Each row has two labels, one from each of two sets.
[17.5, -21.7, 5.1, 7.7, -11.0, -7.6, -0.7, 9.4, -3.7, -0.6, 11.0, -12.8, 3.6, -3.2, -1.1, 4.6, -8.8, 6.0, -18.4, 7.7, 24.6, 3.7, -11.3, -11.7, 6.3, 15.8, 9.3, 17.6, 7.3, 11.2, -2.7, 40.4, 11.3, 0.1, -6.8, -10.7, 0.5, 32.7, 0.3, 7.6, -13.8, -25.0, -1.3, 4.4, -12.8, -3.2, 12.7, -5.4, -3.4, 8.0, 20.7, 22.2, 11.4, 2.1, -5.0, 12.3, 25.1, -0.2, 6.2]
Dt, (64)
[-18.8, -20.8, -14.9, -7.7, -5.2, -7.6, -7.8, 8.8, -18.2, 9.9, -24.1, 8.9, 10.1, -11.6, 12.2, -12.9, -36.3, -36.4, -23.8, -11.5, -2.5, -6.1, -33.2, -18.7, 12.5, -9.8, -9.3, 34.0, -1.3, 0.3, -18.0, -15.1, 3.0, -4.7, -42.1, 10.1, -21.0, -5.0, -0.9, 11.3, 21.2, -0.9, 5.9, 7.9, 10.1, 5.7, -13.5, -4.7, 11.8, -9.6, 1.0, 32.5, 4.5, 0.9, -18.7, 0.7, -0.4, 32.6, 3.7]
Dt, (66)
[-19.6, -3.2, -22.7, 7.0, -16.4, 2.9, -14.2, 32.0, 10.3, 13.3, -42.6, -23.4, -7.9, -2.2, -19.9, -18.9, -36.1, -41.5, -9.1, -13.3, 21.4, -19.5, -41.9, -4.9, 4.5, -26.5, -18.9, 18.2, -6.1, 0.9, -32.8, -41.7, -4.4, -0.4, -9.1, 10.7, -33.0, -10.4, 7.6, 16.3, 20.8, 30.9, -18.8, 11.4, 0.5, -17.2, -5.6, 4.5, 13.2, -15.6, -30.2, 44.0, -14.1, -10.0, -13.2, -20.4, -11.9, 26.6, 1.8]
Dt, (66)
[1.0, -25.2, -10.3, 6.6, -13.1, -17.4, -8.8, 10.0, -10.6, 47.7, -28.2, -17.5, 10.1, -12.5, -16.1, -6.4, -71.7, -28.5, -21.5, -19.6, 8.5, -10.4, -35.9, -13.1, 6.9, -8.4, 11.1, 35.2, 4.9, 4.3, -13.2, 9.3, 1.9, -4.5, -3.7, -2.9, -16.4, -1.0, 4.7, 20.0, 4.5, -12.5, -27.1, -3.8, -4.7, -18.0, 1.5, -11.4, 5.7, -7.3, -19.7, 41.3, -11.0, -7.2, -21.2, -8.4, 10.8, 6.3, 13.2]
Dt, (66)
[10.7, -16.6, -8.2, 20.2, -17.1, -22.2, -11.7, -15.6, -10.0, -9.8, 10.0, 7.8, -1.6, -4.1, 28.9, -1.1, 27.1, 5.6, -26.1, 7.0, 4.1, -8.5, -18.7, -13.2, 6.2, 8.3, 5.4, 49.0, 23.8, 12.1, -2.5, 44.4, 3.7, 3.9, -15.9, -18.3, -34.5, 1.4, -11.8, 4.9, -8.3, -14.6, -14.5, 2.9, -47.1, -0.8, 5.6, -3.3, -15.3, 14.0, -7.2, 9.5, 12.3, -5.4, -24.0, 18.0, 30.8, 13.6, 15.5]
Dt, (62)
[-8.7, 17.1, 11.6, -14.0, 2.1, 25.1, -13.9, -5.2, -5.5, -58.5, 13.4, 48.9, -12.2, -5.6, 18.2, 8.3, 75.6, 5.6, 6.7, 7.7, -16.5, 3.0, 18.8, 27.6, 5.4, -16.3, -26.8, -2.9, -14.3, 2.6, -13.1, -16.0, 4.8, 1.1, -26.3, 23.2, 5.3, -9.4, -25.1, -19.0, -1.2, 50.8, 13.5, -10.9, -11.3, 18.8, -17.6, 2.3, 11.3, 10.7, 0.8, -24.8, 11.2, -1.7, -9.9, 32.5, -28.0, 16.1, 8.1]
Lb, (62)
[-1.5, -13.9, -7.8, 12.0, -8.4, -21.8, 0.9, -10.2, -3.7, 39.1, -16.8, -9.9, 9.0, -15.7, -5.0, -8.9, -69.2, -15.2, -22.2, -12.2, 1.1, -4.1, -18.6, -10.9, 2.4, -4.3, 18.1, 26.4, -0.3, 0.5, -34.5, 23.3, 2.3, 2.5, 7.6, -23.8, -17.6, -4.5, 5.4, 11.9, 1.5, -5.7, -19.1, -8.8, -9.9, -5.5, 7.5, -3.8, 3.4, 0.4, -15.4, 15.3, -11.0, -3.4, -9.6, -1.6, 13.9, -2.3, 6.2]
Dt, (66)
[-13.6, 17.5, 6.5, -12.3, 15.2, 19.1, -6.2, -1.1, -26.4, -44.2, 19.6, 43.1, 0.6, -1.8, 31.5, -0.9, 75.6, 1.3, 8.4, 8.5, -21.8, 14.3, 15.3, 4.0, -4.2, -16.3, -22.5, -0.1, -4.4, 13.0, -9.1, -15.2, 5.0, -9.6, -48.5, 17.3, 1.8, -0.8, -9.4, -0.3, 5.7, 9.3, 35.0, 1.3, 7.2, 29.0, 10.7, -3.7, 0.6, 5.5, 13.8, -4.2, 18.7, 13.5, -8.9, 16.7, -14.6, 13.8, 2.1]
Lb, (62)
[-7.1, -36.2, -22.4, -0.7, -6.8, -28.0, -5.8, 5.4, -3.6, 60.8, -40.9, -24.9, 20.7, -6.2, -14.1, -14.7, -75.6, -33.7, -24.0, -21.7, 9.1, -14.5, -49.9, -22.8, 9.3, -14.4, 3.7, 42.7, -4.7, 7.5, -10.2, 0.8, 6.2, 7.2, 0.2, -22.6, -28.5, -19.1, 16.7, 20.2, 22.1, -12.2, -34.1, -0.4, 6.2, -28.4, -1.3, -2.4, 12.3, -17.0, -30.9, 39.9, -11.6, -1.6, -15.6, -13.0, 12.4, 15.1, 10.6]
Dt, (66)
[-10.5, -26.9, -10.8, 10.6, -4.6, -27.8, -4.6, 1.2, -9.1, 29.3, -20.3, 5.3, 10.0, -7.2, -1.2, -7.9, -43.1, -25.3, -26.2, -10.9, 1.5, -10.7, -27.1, -15.6, 4.6, -8.9, 9.9, 39.6, 2.2, 2.0, -11.7, 8.5, 4.7, 5.4, -9.7, -16.5, -22.5, -5.2, 6.1, 7.4, 8.4, -4.1, -11.0, 6.3, -8.1, -6.3, 0.0, -8.8, 2.2, -9.6, -23.9, 19.8, -6.4, 1.9, -22.5, -11.9, 11.0, 14.4, 3.4]
Dt, (66)
[2.6, -14.4, -9.6, 5.7, -32.2, -4.2, -18.5, 13.1, -7.1, 14.9, -17.6, -5.2, 4.0, -8.3, -0.2, -11.3, -30.8, -18.4, -25.3, -2.8, 10.5, -8.7, -32.9, -5.6, 8.9, -4.7, -2.3, 30.6, 14.0, 12.5, -15.9, 7.6, -4.2, -0.5, -21.0, -4.4, -19.3, 13.9, 4.4, 5.7, 11.8, -8.5, -10.7, -1.5, -16.9, -5.5, 1.3, -8.8, 1.2, -0.8, -0.5, 48.0, 3.3, -2.1, -14.1, 2.5, 13.6, 22.7, 13.4]
Dt, (66)
[-8.4, -7.8, -12.1, -0.4, -8.6, -6.5, -11.1, 17.0, -7.5, 22.3, -22.5, -11.3, 8.4, -8.0, -0.3, -15.5, -59.6, -24.5, -24.9, -5.0, 10.5, -18.1, -42.3, -15.6, 12.5, 0.8, 0.1, 31.1, 17.0, 20.2, -12.3, 0.0, 4.7, -0.3, -30.3, 14.9, -15.3, 3.3, 10.9, 11.8, 10.9, -19.0, -7.6, -2.6, 2.7, -8.8, 4.0, -5.4, 2.7, -3.7, 0.0, 46.8, 5.2, 6.6, -16.6, -9.2, 14.2, 34.1, 11.4]
Dt, (66)
[-3.1, 13.5, 3.0, -4.2, -2.9, 15.8, -8.7, 13.6, -7.0, -31.8, 16.2, 23.1, -9.0, -5.4, 21.5, 4.7, 75.6, 7.0, -4.9, 9.8, -4.7, -1.1, 4.8, 6.1, 9.9, 11.5, -21.8, 16.2, 6.6, 28.4, -13.1, -14.5, -16.8, -4.0, -34.4, 15.3, -1.5, -0.4, -14.1, -4.5, 9.0, 23.4, 16.7, -1.8, -11.7, 14.1, -6.9, -4.6, -5.3, 6.6, 0.7, -3.5, 19.2, 9.6, -3.2, 17.1, -12.0, 4.3, 5.0]
Lb, (62)
[10.3, 6.8, -9.3, -8.7, -23.2, -0.6, -9.2, 45.7, 4.3, 8.7, -24.4, -41.0, 6.7, -9.1, -11.6, -10.7, -44.6, -22.3, -13.3, 14.4, 12.8, -10.1, -41.2, -29.4, 11.2, 6.1, 4.3, 27.5, 25.6, 12.7, -19.0, 6.1, -7.0, -2.9, -22.6, -0.6, -16.3, 13.0, 13.8, 22.5, 11.4, -14.6, -22.3, -3.6, 6.4, -27.7, 8.8, -1.2, -2.4, -0.3, 1.5, 49.3, 6.0, -14.6, -9.1, -24.3, 26.2, 31.1, 6.9]
Dt, (66)
[-3.1, 29.5, 12.2, -8.2, -15.1, 32.2, -1.8, 10.2, 5.5, -53.7, -0.2, 22.0, -22.6, -7.8, -10.0, 16.4, 75.6, -1.5, 3.3, -2.0, 6.7, 0.5, 8.6, 17.8, -14.2, -27.5, -31.2, -2.4, 5.7, 2.5, -29.0, -24.9, 2.6, -12.1, -17.1, 23.6, -8.0, -5.5, -22.1, -5.2, -7.9, 61.2, 5.4, -3.3, -10.9, 1.9, -8.8, 7.6, 3.9, 5.0, 20.4, 10.2, 8.3, -4.9, -8.7, 16.4, -15.3, 27.0, 9.8]
Lb, (62)
[-2.3, -17.4, -16.9, 6.3, -12.7, -20.9, -14.2, 23.4, -9.8, 16.8, -15.3, -7.2, 5.9, -12.0, 11.4, -10.1, -29.7, -14.5, -32.8, -10.6, 9.1, -20.1, -28.0, -20.2, 8.8, -3.7, -18.6, 52.1, 22.3, 9.4, -18.0, -1.6, 0.8, 1.8, -33.8, -13.8, -35.7, 5.9, -1.7, 10.5, 22.7, 9.6, -12.8, 2.0, -17.0, -13.1, -4.3, -5.2, 1.2, -5.9, -16.2, 25.4, 5.9, -0.3, -18.1, -13.7, 19.2, 21.8, 15.6]
Dt, (66)
[-1.4, -10.6, -14.9, 2.5, -10.9, -10.0, -5.4, 16.2, 10.1, 32.3, -40.3, -27.3, 1.4, 1.5, -14.4, -4.2, -62.8, -27.1, -8.3, -12.6, -4.5, -15.2, -25.9, -9.6, 9.4, -8.0, 2.5, 18.9, 5.2, 1.1, -7.8, -9.5, -2.2, 8.4, 5.3, -10.2, -20.5, -8.7, 8.7, 7.1, 11.7, 5.6, -30.0, 1.2, -2.5, -20.3, 5.1, -1.1, 3.7, -9.0, -26.5, 33.1, -17.4, 1.1, -5.4, -18.9, 4.3, 11.1, 7.6]
Dt, (66)
[-3.7, -34.0, -16.1, 13.7, -1.7, -28.4, -2.9, -5.4, -1.8, 41.3, -15.1, -5.6, 25.7, -2.0, -17.1, -5.0, -73.4, -14.0, -21.7, -9.7, 0.9, -6.6, -28.7, -20.5, 8.0, -4.2, 17.7, 17.9, 2.8, -12.8, -2.0, 26.0, 3.0, 4.3, 12.0, -28.9, -17.1, -4.6, 7.1, 9.4, 4.3, -16.4, -14.4, 4.7, -1.3, -14.0, 0.8, -6.5, 0.1, -2.1, -12.2, 14.5, -20.3, -1.9, -13.4, -1.0, 12.6, -3.0, 4.7]
Dt, (66)
[12.2, -26.9, -11.2, 19.9, -15.9, -22.4, -8.9, 2.7, 3.2, 23.5, -12.9, -7.3, 9.4, -19.4, -9.3, -0.4, -46.2, -15.6, -32.3, -10.1, 21.2, -13.7, -36.5, -22.2, 10.9, -11.0, 19.3, 41.7, 13.9, 4.5, -27.7, 40.0, 0.0, 3.4, 8.4, -31.9, -30.4, -9.8, -10.1, 15.1, -11.0, 12.2, -36.2, 4.2, -28.7, -21.8, 8.6, -0.1, -5.3, 2.1, -10.8, 45.0, -0.3, -6.2, -23.1, 8.5, 26.6, 20.4, 20.0]
Dt, (62)
[-12.7, -3.3, -7.3, -8.5, -2.1, 6.6, -2.8, 17.9, 8.1, 28.3, -41.4, -20.6, -0.9, 1.1, -17.1, -18.5, -58.8, -36.1, -3.3, -11.9, 11.4, -13.4, -36.0, 7.4, -5.4, -17.1, -10.8, 8.2, -11.6, -3.9, -17.5, -45.7, -4.2, -2.7, -7.9, 13.4, -15.9, -9.8, 21.9, 13.6, 23.1, 5.3, -19.4, 3.2, 17.0, -8.4, -16.0, 3.0, 18.9, -21.0, -22.7, 28.4, -12.9, 0.9, 3.3, -24.7, -12.9, 9.8, -5.5]
Dt, (66)
[17.1, -21.6, -4.4, 17.3, -19.0, -19.7, 3.5, -0.3, 14.3, 35.9, -25.7, -17.0, -2.8, -12.4, -29.7, -0.1, -72.1, -11.4, -27.6, -17.0, 21.3, -8.4, -29.7, -15.5, 12.3, -2.8, 16.4, 39.6, 3.6, 1.3, -22.4, 33.5, 0.3, 5.1, 20.9, -32.5, -16.8, 4.8, -8.8, 18.2, -10.7, 7.6, -36.8, -1.5, -20.5, -22.8, 17.9, -5.3, -3.3, 5.1, -3.7, 44.9, -14.7, -8.2, -22.3, -4.1, 27.8, 21.2, 25.2]
Dt, (62)
[-16.9, -14.9, -16.4, -26.3, -5.3, -8.1, -7.0, 10.7, -8.7, 14.3, -27.3, -3.1, 2.2, -1.5, -3.7, -13.8, -17.9, -25.5, -20.5, -4.4, 1.4, -8.0, -31.0, -19.3, 6.9, -19.6, -5.2, 29.0, -0.9, 3.9, -21.7, -12.9, 5.3, 0.1, -27.5, -2.2, -27.7, -5.4, -0.1, 7.2, 17.9, 2.4, -0.6, -2.4, 7.0, -6.1, 28.0, -1.5, 12.0, -10.8, -15.1, 34.7, 1.7, 5.9, -17.5, -11.9, 5.2, 21.8, 5.1]
Dt, (66)
